Below is a small trained network, with its code and all its weights. Each question gives an input and a target symbol and asks what happens when units are switched off, that is, made to give their printed mean instead of their output.

import numpy as np


def w(rows, s, z=0):
    codes = np.array(rows[::2]) - 128.0
    scale = np.full(codes.shape[1], s)
    scale[-1] = z or s
    return codes * scale


def f(y):
    return y / 2 * (1 + np.tanh(0.7978845608 * (y + 0.044715 * y**3)))


def softmax(a):
    e = np.exp(a - a.max(-1, keepdims=True))
    return e / e.sum(-1, keepdims=True)


def log_softmax(a):
    a = a - a.max(-1, keepdims=True)
    return a - np.log(np.exp(a).sum(-1, keepdims=True))


def net(x, mask):
    ids = ['ΨΩαθλμξπτφ'.index(c) for c in x.split()]
    T = len(ids)
    res = E[ids] + P[:T]
    q, k, v = (res @ M[0].T for M in (Q, K, V))
    z = softmax(np.where(np.tri(T) > 0, q @ k.T / 4**0.5, -1e9)) @ v
    res = res + np.where(mask[0], z, O[0][:, -1]) @ O[0][:, :-1]
    y = f(res @ A[0][:, :-1].T + A[0][:, -1])
    res = res + np.where(mask[1:25], y, B[0][:, -1]) @ B[0][:, :-1]
    return log_softmax(res[-1] @ U[:, :-1].T + U[:, -1])


Q, K, V, O, A, B = {}, {}, {}, {}, {}, {}
E = w([
[130,125,102,112,86,128,107],'Ψ',
[115,124,109,147,86,136,123],'Ω',
[133,125,96,121,108,94,83],'α',
[121,144,91,100,46,119,105],'θ',
[162,102,90,65,103,112,38],'λ',
[129,81,133,144,139,164,97],'μ',
[90,130,137,128,109,166,172],'ξ',
[118,140,108,53,133,103,112],'π',
[139,77,138,2,155,191,103],'τ',
[74,187,115,156,124,80,166],'φ',
],0.018)
P = w([
[254,107,40,104,128,119,232],'0',
[171,173,65,142,110,169,116],'1',
[131,105,4,155,174,150,108],'2',
[91,22,114,97,147,26,137],'3',
[130,194,243,128,110,79,78],'4',
[78,193,109,154,167,165,38],'5',
[15,11,58,106,176,113,71],'6',
[83,36,200,113,102,29,84],'7',
],0.0096)
Q[0] = w([
[189,165,251,113,143,89,165],'H1',
[44,111,167,143,104,135,70],'H1',
[121,201,189,141,107,158,47],'H1',
[64,13,242,123,35,25,93],'H1',
],0.012)
K[0] = w([
[148,122,5,153,124,159,145],'H1',
[48,126,137,112,130,113,73],'H1',
[13,34,83,116,164,87,133],'H1',
[37,183,99,123,157,200,63],'H1',
],0.013)
V[0] = w([
[133,71,171,144,197,253,138],'H1',
[100,135,91,234,208,68,194],'H1',
[88,114,144,200,23,186,149],'H1',
[180,81,127,191,151,103,38],'H1',
],0.012)
O[0] = w([
[91,197,59,116,221,196,105,12],'H1',
[70,23,66,125,82,143,122,3],'H1',
[141,161,122,197,54,220,83,16],'H1',
[188,58,8,206,198,131,166,152],'H1',
],0.012,0.005)
A[0] = w([
[137,131,110,111,104,87,80,167],'N1',
[82,149,124,77,109,96,133,120],'N2',
[205,152,175,154,112,143,109,59],'N3',
[67,115,145,144,111,168,103,23],'N4',
[59,104,107,170,153,165,113,103],'N5',
[77,130,75,195,69,125,134,92],'N6',
[73,103,145,93,74,126,124,28],'N7',
[75,175,128,215,120,99,185,1],'N8',
[181,57,128,49,105,198,138,111],'N9',
[138,128,149,160,113,184,249,70],'N10',
[93,95,130,122,79,163,62,193],'N11',
[179,123,143,120,155,103,99,51],'N12',
[110,202,155,121,194,120,103,59],'N13',
[152,114,104,103,111,157,209,80],'N14',
[107,92,153,196,172,112,77,76],'N15',
[96,161,75,111,159,105,140,180],'N16',
[187,128,93,209,98,121,114,111],'N17',
[137,168,131,189,83,140,102,119],'N18',
[90,96,153,103,154,97,133,228],'N19',
[86,149,141,129,81,149,85,101],'N20',
[124,114,32,131,148,135,148,95],'N21',
[120,144,134,168,119,189,152,69],'N22',
[165,72,143,93,167,176,87,104],'N23',
[125,151,194,132,116,134,105,14],'N24',
],0.012,0.0099)
B[0] = w([
[109,137,141,126,129,137,187,208],'N1',
[151,74,130,171,131,176,104,183],'N2',
[139,82,170,181,151,129,145,138],'N3',
[176,92,98,136,104,102,96,135],'N4',
[100,157,148,100,164,64,164,148],'N5',
[125,191,111,156,131,154,91,145],'N6',
[129,116,147,172,159,86,85,157],'N7',
[110,106,144,178,75,124,101,129],'N8',
[157,194,95,155,123,130,98,169],'N9',
[58,198,143,62,185,174,250,129],'N10',
[100,156,134,157,143,139,187,189],'N11',
[101,115,143,151,160,145,141,164],'N12',
[118,144,98,137,94,115,131,172],'N13',
[139,166,118,95,81,185,144,134],'N14',
[120,121,107,67,154,167,144,137],'N15',
[142,94,158,160,115,134,102,189],'N16',
[131,109,97,211,145,117,178,166],'N17',
[113,114,103,164,103,157,160,143],'N18',
[110,161,95,117,89,136,82,249],'N19',
[137,118,157,35,165,94,176,155],'N20',
[153,81,174,120,92,141,112,172],'N21',
[93,114,129,178,149,107,141,128],'N22',
[98,144,125,189,137,86,133,151],'N23',
[90,78,101,125,167,114,102,135],'N24',
],0.013,0.014)
U = w([
[163,180,167,110,87,181,143,255],'Ψ',
[98,193,102,142,113,209,181,55],'Ω',
[92,119,3,75,79,113,169,86],'α',
[143,144,223,142,91,162,172,30],'θ',
[135,174,141,116,189,68,188,34],'λ',
[121,84,111,157,163,249,106,133],'μ',
[23,143,135,73,163,184,182,153],'ξ',
[123,108,199,8,94,125,92,165],'π',
[152,244,153,106,155,167,81,100],'τ',
[17,132,134,144,119,107,130,129],'φ',
],0.0051,0.0098)

Each question gives the input, a string of symbols that net reads in full, and the target symbol t.
The units are the heads (4 rows each of Q, K, V and O) and the neurons (one row each of A and B). Each row of codes is followed by its name. A weight is (code - 128) times the scale printed after its matrix; where a second scale follows, it is the last column's (O, A, B and U).
mask holds one flag per unit, heads first, then neurons. A switched-off unit (its flag False) gives its mean, the last column of its rows in O or B, instead of its output. The means were averaged over made-up inputs and are rounded, as every weight is.
A unit's drop is (log p(t) with every unit on - log p(t) with that unit switched off) / (log p(t) with every unit on - log p(t) with every unit switched off).
The circuit of an input: a set's keep is (log p(t) with only the set's units on - log p(t) with every unit switched off) / (log p(t) with every unit on - log p(t) with every unit switched off). Starting from the 12 units with the biggest drops (on a tie, the unit counted first), units are removed one at a time, each time the one whose removal leaves the highest keep (on an exact tie, the one counted first), for as long as the keep stays at least 0.8.
units of the circuit, in order: the units of the circuit, biggest drop first
most important unit: the unit with the biggest drop
top k neurons: the k neurons with the biggest drops, biggest first
drop of u: that unit's drop, to one decimal
input α π Ψ α ξ α Ψ, target ξ: top 2 neurons -> (N11; N20)
input μ Ψ τ ξ ξ, target τ: units of the circuit, in order -> (H1)
input Ψ ξ μ λ, target ξ: units of the circuit, in order -> (H1; N11; N20)
input α Ω μ μ α, target μ: top 2 neurons -> (N21; N16)
input α μ ξ μ π, target ξ: top 2 neurons -> (N11; N20)
input φ π μ α π π μ Ψ, target π: top 4 neurons -> (N11; N17; N9; N23)
input μ Ω α φ ξ Ψ, target φ: units of the circuit, in order -> (H1; N7)
input α α ξ λ λ μ Ω, target λ: top 2 neurons -> (N2; N17)
input μ θ Ω Ω, target θ: top 2 neurons -> (N3; N19)
input τ φ π τ, target φ: units of the circuit, in order -> (H1; N7; N11)
input Ψ π α α, target π: units of the circuit, in order -> (H1; N11)
input ξ μ λ α α λ, target α: units of the circuit, in order -> (H1; N16)
input φ π ξ, target φ: units of the circuit, in order -> (H1; N7)
input ξ Ψ φ π μ λ, target π: units of the circuit, in order -> (H1)
input α π φ μ λ π φ φ, target π: top 2 neurons -> (N11; N17)
input μ π μ ξ, target π: units of the circuit, in order -> (H1; N11; N17)
input Ω Ψ π ξ μ μ, target ξ: units of the circuit, in order -> (H1; N11; N20; N5)
input π π μ α, target π: drop of N17 -> 0.3
input α Ψ φ α μ, target φ: drop of N7 -> 0.5
input α τ μ μ α Ω, target μ: drop of H1 -> 1.2
input μ μ π, target π: most important unit -> N21
input Ψ μ Ω π τ μ, target π: top 3 neurons -> (N11; N17; N9)
